114	133	131	152
123	120	132	111
117	132	132	120
--> 111

137	120	114	118	140	128	126
121	140	145	139	111	126	135
136	133	140	128	126	115	149
--> 111

101	136	123	143	124	112 --> 101

132	132	128	135	137
130	139	106	128	127
--> 106

147	123	120	151	142	99	102
148	150	110	140	144	103	133
101	109	139	138	107	152	106
--> 99

142	105	114	143	127	146	124
142	119	113	120	114	133	134
--> 105

144	156	114	131 --> 114

142	108	124	107 --> 107

117	119	146	140	126	117
124	131	118	124	141	142
156	139	112	120	121	129
--> 112

130	144	151	125	132	115 --> 115
---
[[111 146 104 104 123 115 140]
 [127 125 129 127 125 126 126]] Answer: 126

[[117 118 158 121 114 147 139]
 [109 127 149 120 119 127 151]] Answer: 151

[[153 145 130 127]
 [128 134 150 137]] Answer: 137

[[127 113 128 126]
 [128  99 130 126]] Answer: 126

[[116 125 153 142 102]
 [118 155 150 141 149]] Answer: 149

[[142 128 114 130 157 126]
 [143 128 120 107 156 127]] Answer: 127

[[112 140 102 130 125]
 [127 128 134 124 130]] Answer: 130

[[112 136 123 120 149]
 [133  98 120 127 124]] Answer: 124
---
[141 132 118 119 106 145 101] 118

[[118 116 113 100]
 [106 112 127 115]
 [132 113 140 135]] 112

[132 137 128 133 121 151] 132

[131 129 118 105 130] 129

[115 147 137 152] 147

[[155 120 114 141]
 [149 142 121 118]
 [129 134 127 110]] 118
---
[[126 145 152 109 148 115]
 [125 144 137 136 116 144]
 [142 134 117 113 144 135]]	144

[[126 125 115 117 136]
 [125 146 148 142 103]
 [151 140 132 119 119]]	119

[[122 119 125 126 134]
 [145 127 116 150 135]
 [156 151 143 136 125]]	136

[[103 137 103 131 126]
 [127 128 127 128 129]
 [132 128 132 128 128]]	128

[[131 128 124 134]
 [120 127 132 130]
 [102 128 146 107]]	146

[[123 145 127 129]
 [151 103 144 128]
 [128 128 126 129]]	126
---
[[143 108 110 128 121 146]
 [123 127 141 139 135 122]
 [107 140  99 139 153 150]] -> 153, 99

[133 129 128 139 153 141 127] -> 153, 127

[120 105 142 136] -> 142, 105

[104 151 141 130 139] -> 151, 104

[151 142 145 127 134 140 149] -> 151, 127

[130 137 130 102 110 125] -> 137, 102

[130 120 119 144 150 130] -> 150, 119
---
[103 113 129 109 139] Answer: 139, 103

[122 120 112 132 152 130 120] Answer: 152, 112

[118 101 128 150 104] Answer: 150, 101

[128 118 106 113 124 139] Answer: 139, 106

[[115 116 104 138 102 123]
 [157 128 143 126 156 132]] Answer: 157, 102

[127 127 102 113 127 137] Answer: 137, 102
---
[127 151 127 103] ans = 103
[139 134 106 131 145] ans = 145
[122 122 102 114 135] ans = 135
[115 143 130 101] ans = 101
[128 128 145  99 101] ans = 101
[131 129 140 101 134] ans = 134
[122 129 103 115 133 133] ans = 133
[124 119 107 123 138 135 100] ans = 100
[108 131 150 106 121 155] ans = 155
---
[[121 124 128 118 129 119 154 135 127 127 125 131 127 127 135]
 [138 135 131 122 123 144 147 140 115 128 136 130 119 134 134]
 [120 125 128 104 134 122 135 128 142 131 126 122 133 126 115]
 [138 128 129 124 122 136 114 120 119 129 127 131 124 131 133]
 [127 130 131 143 124 125 137 132 100 130 132 124 115 131 113]] result: 135

[[141 108 132 119 118 123 112 127 125 133 129 132 116 133]
 [144 137 128 130 142 132 132 120 128 133 120 141 142 113]
 [131 125 114 111 127 131 117 140 132 140 128 144 130 118]
 [117 121 126 126 127 128 118 142 114 141 128 121 122 148]
 [139 134 147 142 139 133 121 117 115 127 119 124 127 129]
 [120 118 107 120 114 130 123 119 135 134 128 138 117 128]
 [116 127 130 141 126 115 142 129 127 129 128 119 126 152]
 [134 127 139 129 134 143 117 135 120 117 131 117 134 109]
 [129 146 125 103 123 129 129 121 136 120 137 127 128 120]] result: 133

[[126 129 129 130 129 124 123]
 [128 130 130 134 128 127 127]
 [131 130 130 128 118 131 109]
 [132 127 129 128 127 131 128]
 [126 133 125 126 128 127 129]
 [117 125 124 127 129 125 104]
 [128 127 127 129 128 130 129]
 [124 124 124 118 129 126 128]
 [131 130 130 142 129 131 129]
 [127 130 141 131 128 125 136]
 [128 126 126 126 128 129 129]] result: 123

[[127 122 118 108 132 144]
 [132 126 138 126 141 123]
 [122 134 139 114 149 115]
 [124 134 134 112 145 131]
 [129 132 134 113 147 126]
 [120 134 135 111 141 135]
 [125 129 136 124 143 125]
 [133 129 135 114 146 122]
 [129 128 137 125 142 123]
 [140 138 136 124 125 128]] result: 144

[[133 152 125 109 140 135 117 133 128 122 125 124 127 128 124]
 [135 109 139 142 132 119 133 137 154 119 128 129 151 148 102]
 [124 135 122 138 122 131 122 136 150 127 133 114 136 127 146]
 [138 131 116 137 118 124 129 130 157 129 132 134 132 127 102]
 [126 135 145 114 127 137 120 135 128 130 137 122 127 149 122]
 [133 133 128 157 123 127 138 126 123 133 129 116 125 114 116]] result: 124
---
[[129 115 129 121 101 106]
 [107 137 142 137 157 141]
 [107 127 124 155 112 131]] -> 155

[[127 128 119 107 148 132 133]
 [129 128 124 127 134 134 128]
 [123 128 127 128 130 130 133]] -> 130

[[117 104 128 145 117 131]
 [112 129 108 137 119 153]
 [110 134 113 131 151 142]] -> 131

[[103 145 117 138 155]
 [127 129 125 129 130]
 [140 146 101 126 124]] -> 101

[[118 124 131 123]
 [132 131 106 118]
 [138 133 102 132]] -> 133

[[138 154 112 134 125 104 118]
 [128 152 118 125 109 113 120]
 [137 102 124 131 149 125 141]] -> 149
---
[[152 147 150 129 135 132]
 [154 149 149 120 135 121]
 [108 119 116 114 125 118]] => 129

[141 114 128 125 103] => 128

[[130 130 128 129 126 125]
 [115 140 133 139 110 150]] => 129

[[132 141 136 137]
 [109 101 144 121]
 [129 124 130 114]] => 141

[[138 122 127 124]
 [145 117 101 109]] => 122

[143 110 113 151 129] => 113
---
[[127 129 128 128 127 155]
 [130 148 128 128 128 146]
 [127 129 132 128 128 130]] ==> 130

[[142 115 118 134]
 [113 152 104 116]
 [142 130 143 142]] ==> 113

[[144 128 136 137]
 [130 157 109 136]
 [139 155 120 152]] ==> 130

[[153 151 123 135]
 [126 140 136 155]
 [139 127 130 135]] ==> 126

[[127 105 108 133 132 139 127]
 [124 126 125 130 118 136 124]
 [140 133 142 124 128 121 117]] ==> 124

[[136 141 118 113 134 138 131]
 [133 133 108 115 142 140 117]
 [120 111 111 103 119 125 141]] ==> 133

[[120 137 137 123]
 [128 137 123 122]
 [151 139 121 126]] ==> 128

[[129 148 127 128]
 [137 141 127 100]
 [117 150 125 137]] ==> 137
---
[[129 131 116 130 123]
 [132 142 105 131 132]
 [121 135 127 123 112]] 130

[[141 132 130 142]
 [120 117 130 125]
 [157 141 110 127]] 130

[[129 137 130 128 126 127 127]
 [124 118 125 134 141 141 142]
 [149 132 150 140 116 124 119]] 127

[[128 127 125 123 127 129 125]
 [132 127 151 138 149 143 112]
 [128 128 131 127 132 127 123]] 129

[[128 131 128 128 124]
 [126 127 127 127 128]
 [143 107 110 153 126]] 128

[[130 133 138 134 113]
 [122 124 129 128 133]
 [129 119 154 119 123]] 134

[[125 133 136 115 132]
 [134 115 130 112 107]
 [104 139 130 137 145]] 115
---
[127 134 156 124 131]	131
[151 116 118 108]	108
[131 154 112 135 107]	107
[105 128 127 128]	128
[126 145 105 129]	129
[147 123 147 102 143]	143
---
[[124 143 142 120]
 [138 130 135 142]
 [133 140 138 150]] gives 150, 120

[120 156 101 100] gives 156, 100

[117 103 133 114 151 139] gives 151, 103

[151 111 116 148 129] gives 151, 111

[128 153 121 131 139] gives 153, 121

[[149 153 131 130 111]
 [107  99 117 143 122]
 [138 158 135 108 134]] gives 158, 99

[157 122 117 124 123 141 116] gives 157, 116
